Below are the code and all the weights of a small trained network. Each question names an input and a class and asks about switching units off, where a switched-off unit gives its printed mean instead of its output.

import numpy as np


def w(rows, s, z=0):
    codes = np.array(rows[::2]) - 128.0
    scale = np.full(codes.shape[1], s)
    scale[-1] = z or s
    return codes * scale


def norm(h):
    return h / np.sqrt((h * h).mean(-1, keepdims=True) + 1e-5)


def f(y):
    return np.maximum(y, 0)


def log_softmax(a):
    a = a - a.max(-1, keepdims=True)
    return a - np.log(np.exp(a).sum(-1, keepdims=True))


def net(x, mask):
    res = np.array(x, float).reshape(1, 8) / 4 @ E
    u = 0
    for l in range(3):
        y = f(norm(res) @ A[l][:, :-1].T + A[l][:, -1])
        res = res + np.where(mask[u : u + 4], y, B[l][:, -1]) @ B[l][:, :-1]
        u += 4
    return log_softmax(norm(res)[-1] @ U[:, :-1].T + U[:, -1])


A, B = {}, {}
E = w([
[218,131,136,109,170,48,51,40,87],'x0',
[130,135,123,134,127,119,130,128,130],'x1',
[133,121,127,132,124,125,128,132,138],'x2',
[177,33,2,90,77,128,165,59,59],'x3',
[164,156,146,227,98,200,134,191,52],'x4',
[132,108,154,115,117,110,154,142,122],'x5',
[141,143,100,133,122,113,126,126,146],'x6',
[135,163,98,130,133,148,119,112,142],'x7',
],0.0084)
A[0] = w([
[49,111,70,14,91,152,130,191,174,62],'L0N1',
[156,96,76,168,114,186,201,134,25,1],'L0N2',
[2,166,106,142,105,101,143,185,175,231],'L0N3',
[94,153,138,247,93,205,154,200,89,67],'L0N4',
],0.0076,0.0055)
B[0] = w([
[98,112,108,254,156,67,118,101,154,185],'L0N1',
[141,123,108,102,199,87,149,156,130,201],'L0N2',
[114,152,118,44,136,170,180,206,137,254],'L0N3',
[131,176,84,84,63,117,153,84,117,247],'L0N4',
],0.013,0.0071)
A[1] = w([
[100,64,77,229,49,164,202,98,225,65],'L1N1',
[95,88,95,27,224,110,56,104,201,214],'L1N2',
[147,211,221,25,87,89,110,122,184,5],'L1N3',
[196,254,221,208,9,159,144,161,77,39],'L1N4',
],0.0055,0.0022)
B[1] = w([
[147,121,254,237,148,154,68,151,17,181],'L1N1',
[138,145,183,91,121,121,169,74,203,253],'L1N2',
[158,175,183,176,159,122,78,108,204,223],'L1N3',
[65,67,153,233,103,143,89,82,33,243],'L1N4',
],0.0091,0.0045)
A[2] = w([
[88,164,151,120,2,176,79,159,138,4],'L2N1',
[238,111,28,120,160,184,113,214,5,78],'L2N2',
[162,241,180,151,101,82,19,170,100,109],'L2N3',
[30,106,35,181,128,104,224,80,152,83],'L2N4',
],0.008,0.0044)
B[2] = w([
[158,104,155,126,19,113,141,79,124,173],'L2N1',
[115,175,236,86,191,127,92,183,254,254],'L2N2',
[151,52,97,231,143,97,96,168,84,224],'L2N3',
[72,32,75,170,205,213,88,145,35,222],'L2N4',
],0.011,0.006)
U = w([
[64,129,122,66,175,182,166,198,174,199],'0',
[110,59,114,208,158,141,77,136,48,219],'1',
[192,151,206,101,183,90,45,122,195,94],'2',
[166,80,88,33,114,94,117,17,116,21],'3',
[102,183,137,122,6,171,157,158,104,1],'4',
],0.015,0.003)

Each question gives the input, the list of numbers given to net, and the class t.
The units are the neurons (one row each of A and B). Each row of codes is followed by its name. A weight is (code - 128) times the scale printed after its matrix; where a second scale follows, it is the last column's (A, B and U).
mask holds one flag per neuron, layer by layer. A switched-off neuron (its flag False) gives its mean, the last column of its row in B, instead of its output. The means were averaged over made-up inputs and are rounded, as every weight is.
A unit's drop is (log p(t) with every unit on - log p(t) with that unit switched off) / (log p(t) with every unit on - log p(t) with every unit switched off).
The circuit of an input: a set's keep is (log p(t) with only the set's units on - log p(t) with every unit switched off) / (log p(t) with every unit on - log p(t) with every unit switched off). Starting from all 12 units, units are removed one at a time, each time the one whose removal leaves the highest keep (on an exact tie, the one counted first), for as long as the keep stays at least 0.8.
circuit, biggest first: the units of the circuit, biggest drop first
k most important neurons: the k neurons with the biggest drops, biggest first
top k neurons in layer l: the k neurons of layer l with the biggest drops, biggest first
drop when u is switched off: that unit's drop, to one decimal
input [-8,0,6,6,-6,-1,5,-8], class 1: circuit, biggest first	L0N1
input [1,-7,-3,-7,2,1,8,-4], class 1: 2 most important neurons	L2N3, L2N2
input [-7,6,-8,-5,4,-1,8,5], class 4: 2 most important neurons	L0N4, L2N1
input [-8,3,8,-5,2,1,2,7], class 4: circuit, biggest first	L0N4, L2N1
input [1,8,-6,6,6,1,-2,6], class 2: 2 most important neurons	L2N2, L0N3
input [1,-6,2,1,3,3,0,2], class 2: 2 most important neurons	L0N2, L2N2
input [-6,4,-2,5,7,2,-1,-5], class 0: 2 most important neurons	L0N2, L2N2
input [-1,0,1,-7,1,5,-2,1], class 4: 2 most important neurons	L0N3, L0N2
input [-4,3,5,1,-1,1,8,0], class 1: 3 most important neurons	L0N1, L2N4, L2N2
input [0,-2,-1,1,-6,1,3,3], class 1: 2 most important neurons	L0N1, L2N4
input [1,7,0,1,-3,-4,2,-5], class 3: top 2 neurons in layer 1	L1N2, L1N3
input [-5,-7,-1,-1,8,1,2,-8], class 4: 2 most important neurons	L0N4, L2N1
input [0,1,6,-4,3,-3,7,-4], class 4: 2 most important neurons	L0N3, L0N4
input [0,2,8,7,8,3,-8,-1], class 0: circuit, biggest first	L2N2
input [-6,1,0,5,7,6,4,-6], class 0: 2 most important neurons	L0N2, L2N2
input [0,1,-4,-4,5,-2,-6,-2], class 4: top 2 neurons in layer 0	L0N4, L0N1
input [-2,-6,-7,6,5,3,5,-3], class 0: drop when L2N2 is switched off	0.2
input [1,8,-1,6,4,-7,-7,4], class 2: drop when L0N3 is switched off	0.1
input [5,-4,-8,3,7,1,-3,4], class 2: drop when L2N2 is switched off	0.2
input [5,8,0,-2,3,-7,7,1], class 1: top neuron in layer 2	L2N3
